Here is a tiny trained network, its code and every weight. The questions are about switching its units off for an input and a target symbol, where a switched-off unit gives its printed mean instead of its output.

import numpy as np


def w(rows, s, z=0):
    codes = np.array(rows[::2]) - 128.0
    scale = np.full(codes.shape[1], s)
    scale[-1] = z or s
    return codes * scale


def norm(h):
    return h / np.sqrt((h * h).mean(-1, keepdims=True) + 1e-5)


def f(y):
    return y / 2 * (1 + np.tanh(0.7978845608 * (y + 0.044715 * y**3)))


def softmax(a):
    e = np.exp(a - a.max(-1, keepdims=True))
    return e / e.sum(-1, keepdims=True)


def log_softmax(a):
    a = a - a.max(-1, keepdims=True)
    return a - np.log(np.exp(a).sum(-1, keepdims=True))


def net(x, mask):
    ids = ['ΔΛΦαεητ'.index(c) for c in x.split()]
    T = len(ids)
    res = E[ids] + P[:T]
    u = 0
    for l in range(2):
        q, k, v = (norm(res) @ M[l].T for M in (Q, K, V))
        z = softmax(np.where(np.tri(T) > 0, q @ k.T / 4**0.5, -1e9)) @ v
        res = res + np.where(mask[u], z, O[l][:, -1]) @ O[l][:, :-1]
        u += 1
        y = f(norm(res) @ A[l][:, :-1].T + A[l][:, -1])
        res = res + np.where(mask[u : u + 12], y, B[l][:, -1]) @ B[l][:, :-1]
        u += 12
    return log_softmax(norm(res)[-1] @ U[:, :-1].T + U[:, -1])


Q, K, V, O, A, B = {}, {}, {}, {}, {}, {}
E = w([
[60,114,126,124,116,196],'Δ',
[126,171,188,101,54,169],'Λ',
[159,149,144,157,132,250],'Φ',
[175,156,83,141,99,58],'α',
[175,140,139,75,137,86],'ε',
[197,164,35,113,189,46],'η',
[101,72,204,124,77,91],'τ',
],0.016)
P = w([
[45,151,97,127,223,36],'0',
[88,165,83,143,174,2],'1',
[92,157,98,148,159,34],'2',
[105,149,104,162,161,63],'3',
[110,142,122,166,148,90],'4',
[124,146,124,169,135,111],'5',
[137,138,122,179,124,124],'6',
[146,135,122,182,117,142],'7',
[163,128,109,185,115,156],'8',
[127,128,144,166,126,191],'9',
],0.0061)
Q[0] = w([
[172,212,138,3,104,143],'L0H0',
[160,133,190,187,192,82],'L0H0',
[2,242,12,163,122,36],'L0H0',
[155,51,120,74,167,121],'L0H0',
],0.0064)
K[0] = w([
[137,140,150,86,198,106],'L0H0',
[148,165,90,112,198,193],'L0H0',
[111,191,119,66,151,31],'L0H0',
[89,129,160,112,189,2],'L0H0',
],0.0065)
V[0] = w([
[94,58,106,114,74,165],'L0H0',
[105,111,81,100,131,168],'L0H0',
[54,144,151,177,118,136],'L0H0',
[106,91,23,1,14,90],'L0H0',
],0.0078)
O[0] = w([
[196,119,89,189,165,112,5],'L0H0',
[139,43,129,231,86,122,54],'L0H0',
[69,140,148,66,177,114,170],'L0H0',
[115,60,254,167,111,122,162],'L0H0',
],0.0062,0.0021)
A[0] = w([
[141,124,152,143,93,170,124],'L0N0',
[170,120,185,103,122,73,138],'L0N1',
[160,212,160,66,120,152,148],'L0N2',
[75,136,162,104,91,66,144],'L0N3',
[99,96,78,22,3,163,223],'L0N4',
[106,64,133,55,57,99,140],'L0N5',
[190,167,162,172,114,81,235],'L0N6',
[120,199,202,84,140,107,119],'L0N7',
[191,91,151,93,75,111,86],'L0N8',
[127,175,39,89,107,91,225],'L0N9',
[179,86,35,121,174,114,2],'L0N10',
[117,127,130,83,118,165,175],'L0N11',
],0.0082,0.0022)
B[0] = w([
[151,52,182,138,132,59,139],'L0N0',
[128,117,135,94,152,221,235],'L0N1',
[76,45,71,159,98,145,208],'L0N2',
[118,120,3,144,147,149,254],'L0N3',
[127,139,147,131,214,135,209],'L0N4',
[157,180,157,131,157,161,214],'L0N5',
[134,55,135,195,135,130,244],'L0N6',
[141,109,93,160,103,65,217],'L0N7',
[58,130,100,67,138,178,172],'L0N8',
[101,112,169,138,138,180,240],'L0N9',
[115,77,185,148,128,135,156],'L0N10',
[179,114,65,186,152,118,154],'L0N11',
],0.0062,0.0046)
Q[1] = w([
[146,137,136,2,81,84],'L1H0',
[173,87,33,143,133,141],'L1H0',
[153,228,98,85,155,72],'L1H0',
[95,8,170,168,243,183],'L1H0',
],0.0072)
K[1] = w([
[47,253,98,178,111,74],'L1H0',
[62,88,223,204,168,158],'L1H0',
[28,74,54,88,65,39],'L1H0',
[251,155,156,188,63,254],'L1H0',
],0.0069)
V[1] = w([
[26,171,199,113,168,226],'L1H0',
[147,210,41,185,167,194],'L1H0',
[181,69,89,2,228,187],'L1H0',
[144,97,53,104,51,187],'L1H0',
],0.0078)
O[1] = w([
[121,178,213,135,142,98,176],'L1H0',
[186,179,99,232,127,170,253],'L1H0',
[212,103,140,72,129,138,173],'L1H0',
[104,161,96,100,9,82,170],'L1H0',
],0.012,0.0056)
A[1] = w([
[119,105,11,117,147,130,49],'L1N0',
[230,62,151,167,210,19,4],'L1N1',
[105,94,59,85,107,165,147],'L1N2',
[112,225,118,124,180,235,249],'L1N3',
[208,162,96,61,48,122,126],'L1N4',
[85,173,83,147,88,136,142],'L1N5',
[143,159,193,214,158,107,103],'L1N6',
[69,93,67,80,128,2,166],'L1N7',
[162,107,202,199,133,101,229],'L1N8',
[221,171,68,150,64,98,239],'L1N9',
[116,25,139,123,143,116,172],'L1N10',
[89,130,161,63,137,74,174],'L1N11',
],0.0082,0.0028)
B[1] = w([
[122,77,169,176,110,125,146],'L1N0',
[84,151,113,150,52,141,156],'L1N1',
[89,73,129,164,91,145,146],'L1N2',
[109,119,111,96,117,71,223],'L1N3',
[108,176,33,20,3,94,160],'L1N4',
[188,97,190,146,145,65,169],'L1N5',
[195,87,160,168,123,195,187],'L1N6',
[85,199,156,118,136,88,162],'L1N7',
[182,64,164,34,56,170,188],'L1N8',
[91,111,162,49,155,82,254],'L1N9',
[139,135,138,59,184,185,161],'L1N10',
[172,221,158,151,147,74,143],'L1N11',
],0.0073,0.0079)
U = w([
[206,125,250,198,136,186,62],'Δ',
[92,193,155,187,140,21,80],'Λ',
[155,200,51,148,175,122,79],'Φ',
[67,97,65,203,112,109,212],'α',
[126,129,62,16,80,65,56],'ε',
[160,45,72,125,200,186,177],'η',
[134,172,154,74,225,62,253],'τ',
],0.012,0.0038)

Each question gives the input, a string of symbols that net reads in full, and the target symbol t.
The units are the heads (4 rows each of Q, K, V and O) and the neurons (one row each of A and B). Each row of codes is followed by its name. A weight is (code - 128) times the scale printed after its matrix; where a second scale follows, it is the last column's (O, A, B and U).
mask holds one flag per unit, layer by layer, with each layer's heads first. A switched-off unit (its flag False) gives its mean, the last column of its rows in O or B, instead of its output. The means were averaged over made-up inputs and are rounded, as every weight is.
A unit's drop is (log p(t) with every unit on - log p(t) with that unit switched off) / (log p(t) with every unit on - log p(t) with every unit switched off).
The circuit of an input: a set's keep is (log p(t) with only the set's units on - log p(t) with every unit switched off) / (log p(t) with every unit on - log p(t) with every unit switched off). Starting from the 12 units with the biggest drops (on a tie, the unit counted first), units are removed one at a time, each time the one whose removal leaves the highest keep (on an exact tie, the one counted first), for as long as the keep stays at least 0.8.
units of the circuit, in order: the units of the circuit, biggest drop first
most important unit: the unit with the biggest drop
k most important neurons: the k neurons with the biggest drops, biggest first
top k neurons in layer l: the k neurons of layer l with the biggest drops, biggest first
input Λ α Λ, target α: units of the circuit, in order : (L1H0)
input Φ Δ Δ Δ τ ε τ α, target ε: 2 most important neurons : (L0N3, L0N9)
input ε Φ Φ Φ ε Δ Φ τ, target Φ: units of the circuit, in order : (L0H0, L1H0)
input α τ τ η α, target η: units of the circuit, in order : (L0N9, L0N6, L1H0)
input Φ η α ε Φ Φ Φ η ε ε, target ε: 2 most important neurons : (L1N4, L1N9)
input Δ Λ ε, target Λ: top 3 neurons in layer 0 : (L0N5, L0N7, L0N8)
input τ Δ η η η α η Λ α Δ, target α: 2 most important neurons : (L0N7, L0N2)
input Λ τ Φ, target Φ: 2 most important neurons : (L0N3, L0N7)
input τ Δ τ ε ε Λ τ α τ, target α: top 3 neurons in layer 0 : (L0N7, L0N9, L0N3)
input Φ τ τ, target τ: units of the circuit, in order : (L0H0, L0N5, L0N4)
input Φ η α τ α ε Λ η τ η, target ε: units of the circuit, in order : (L0H0, L1H0)
input Δ Λ α α, target α: units of the circuit, in order : (L1H0, L0N9, L0N6, L0N7)
input Φ Φ Φ Λ Δ, target Δ: 2 most important neurons : (L0N3, L1N6)
input τ α τ Δ, target τ: units of the circuit, in order : (L1H0)
input τ α ε Δ Δ η α η, target α: top 4 neurons in layer 0 : (L0N9, L0N6, L0N1, L0N10)
input τ Φ α ε α τ, target ε: 3 most important neurons : (L0N1, L0N5, L0N6)
input Δ Λ α η τ α Λ α, target Λ: 2 most important neurons : (L0N6, L0N4)
input Λ τ Φ τ ε η, target ε: 2 most important neurons : (L0N9, L0N2)
input Λ τ Δ η α, target η: 2 most important neurons : (L0N6, L0N9)
input ε τ ε ε Δ τ α, target τ: top 2 neurons in layer 0 : (L0N1, L0N5)
input η ε τ α α τ Λ η τ Λ, target τ: units of the circuit, in order : (L0N5, L1H0, L0N2, L0N4)
input α Δ τ τ Λ ε τ, target ε: units of the circuit, in order : (L1H0, L0N1, L0N2)
input α τ α τ, target α: units of the circuit, in order : (L1H0, L1N9)
input α Δ τ Δ α Λ α α η τ, target η: most important unit : L0N2
input ε τ Λ Φ, target ε: top 2 neurons in layer 0 : (L0N6, L0N3)
input η Φ τ η, target η: 3 most important neurons : (L0N4, L0N1, L0N8)
input τ Δ τ, target Δ: 3 most important neurons : (L0N2, L0N0, L0N3)
input Δ ε Λ Δ, target Λ: 4 most important neurons : (L0N6, L0N1, L0N7, L0N3)
